Here is a tiny trained network, its code and every weight. The questions are about switching its units off for an input and a class, where a switched-off unit gives its printed mean instead of its output.

import numpy as np


def w(rows, s, z=0):
    codes = np.array(rows[::2]) - 128.0
    scale = np.full(codes.shape[1], s)
    scale[-1] = z or s
    return codes * scale


def f(y):
    return y / 2 * (1 + np.tanh(0.7978845608 * (y + 0.044715 * y**3)))


def log_softmax(a):
    a = a - a.max(-1, keepdims=True)
    return a - np.log(np.exp(a).sum(-1, keepdims=True))


def net(x, mask):
    res = np.array(x, float).reshape(1, 7) / 4 @ E
    y = f(res @ A[0][:, :-1].T + A[0][:, -1])
    res = res + np.where(mask, y, B[0][:, -1]) @ B[0][:, :-1]
    return log_softmax(res[-1] @ U[:, :-1].T + U[:, -1])


A, B = {}, {}
E = w([
[126,129,132,130],'x0',
[129,128,125,130],'x1',
[133,127,123,129],'x2',
[30,166,94,202],'x3',
[130,129,128,128],'x4',
[182,141,79,244],'x5',
[149,255,143,80],'x6',
],0.0085)
A[0] = w([
[198,126,119,171,115],'n0',
[119,66,128,159,95],'n1',
[138,120,107,117,246],'n2',
[199,111,188,127,96],'n3',
[197,73,127,79,159],'n4',
[78,124,126,74,108],'n5',
[163,201,121,117,114],'n6',
[65,119,139,70,114],'n7',
[188,137,115,173,107],'n8',
[83,178,89,144,95],'n9',
[101,139,106,152,102],'n10',
[155,151,123,194,118],'n11',
[194,100,128,113,108],'n12',
[101,78,124,126,102],'n13',
[120,67,128,148,102],'n14',
[127,193,151,135,147],'n15',
[3,140,109,159,89],'n16',
[119,194,110,107,97],'n17',
[155,192,156,116,167],'n18',
[107,80,85,117,93],'n19',
[150,159,111,136,111],'n20',
[158,157,147,194,100],'n21',
[75,132,122,160,142],'n22',
[101,136,162,89,102],'n23',
[123,130,140,137,204],'n24',
],0.014,0.011)
B[0] = w([
[107,163,177,123,187],'n0',
[163,50,153,104,167],'n1',
[5,109,93,177,255],'n2',
[153,196,99,54,168],'n3',
[85,185,113,83,223],'n4',
[149,142,232,192,167],'n5',
[144,34,129,87,184],'n6',
[137,145,183,186,184],'n7',
[119,151,189,126,178],'n8',
[173,130,134,70,161],'n9',
[154,147,152,78,140],'n10',
[112,141,185,137,184],'n11',
[134,137,131,24,167],'n12',
[191,83,157,132,148],'n13',
[160,66,128,95,163],'n14',
[128,62,108,102,184],'n15',
[147,178,111,2,205],'n16',
[178,41,144,98,161],'n17',
[107,45,109,143,213],'n18',
[237,88,142,98,142],'n19',
[140,109,152,138,139],'n20',
[133,150,194,144,166],'n21',
[118,162,108,47,178],'n22',
[141,127,166,142,156],'n23',
[70,109,119,134,200],'n24',
],0.009,0.0093)
U = w([
[221,50,138,97,46],'0',
[157,229,106,43,66],'1',
[69,141,122,130,253],'2',
[136,194,252,154,55],'3',
[64,140,97,128,217],'4',
[62,146,109,127,193],'5',
[70,141,105,125,202],'6',
[146,180,44,194,9],'7',
],0.011,0.0058)

Each question gives the input, the list of numbers given to net, and the class t.
The units are the neurons (one row each of A and B). Each row of codes is followed by its name. A weight is (code - 128) times the scale printed after its matrix; where a second scale follows, it is the last column's (A, B and U).
mask holds one flag per neuron, in row order. A switched-off neuron (its flag False) gives its mean, the last column of its row in B, instead of its output. The means were averaged over made-up inputs and are rounded, as every weight is.
A unit's drop is (log p(t) with every unit on - log p(t) with that unit switched off) / (log p(t) with every unit on - log p(t) with every unit switched off).
The circuit of an input: a set's keep is (log p(t) with only the set's units on - log p(t) with every unit switched off) / (log p(t) with every unit on - log p(t) with every unit switched off). Starting from the 12 units with the biggest drops (on a tie, the unit counted first), units are removed one at a time, each time the one whose removal leaves the highest keep (on an exact tie, the one counted first), for as long as the keep stays at least 0.8.
units of the circuit, in order: the units of the circuit, biggest drop first
most important unit: the unit with the biggest drop
top k neurons: the k neurons with the biggest drops, biggest first
input [-4,3,4,-8,-8,-6,-7], class 1: most important unit => n4
input [-3,5,-7,-2,-3,-7,-5], class 3: units of the circuit, in order => n5, n7
input [-6,2,3,7,3,-1,-1], class 1: units of the circuit, in order => n16, n22
input [6,-4,7,-5,6,-6,7], class 0: units of the circuit, in order => n6, n18
input [3,6,-4,3,-2,0,7], class 0: units of the circuit, in order => n17, n6, n15
input [-2,7,1,3,1,-7,1], class 3: top 2 neurons => n5, n7
input [-7,-5,2,-7,-8,8,0], class 3: top 3 neurons => n8, n0, n16
input [4,-5,3,-4,1,5,-4], class 3: units of the circuit, in order => n0, n18
input [-1,8,3,6,6,-8,5], class 3: top 3 neurons => n5, n7, n23
input [-2,-1,2,-8,-6,7,0], class 1: units of the circuit, in order => n3, n4
input [-3,7,-7,8,5,-3,5], class 1: top 2 neurons => n16, n9
input [2,-4,5,4,-4,-7,-2], class 3: top 3 neurons => n5, n7, n18
input [-7,-7,-2,6,0,-8,8], class 0: top 2 neurons => n17, n15
input [2,2,-6,-2,-1,-6,6], class 0: units of the circuit, in order => n17, n18
input [-2,1,1,-3,-5,-6,-3], class 3: most important unit => n5
input [-2,-2,8,-6,7,-8,-5], class 3: top 2 neurons => n5, n7
input [2,-5,2,1,8,8,6], class 3: top 3 neurons => n21, n11, n8
input [-5,3,-5,-6,-2,-2,-1], class 1: top 3 neurons => n3, n4, n12
input [1,0,-2,7,5,-7,1], class 1: top 2 neurons => n16, n22
input [1,-5,4,-2,-5,7,7], class 0: most important unit => n6
input [0,3,3,-8,8,0,8], class 0: top 3 neurons => n6, n18, n17
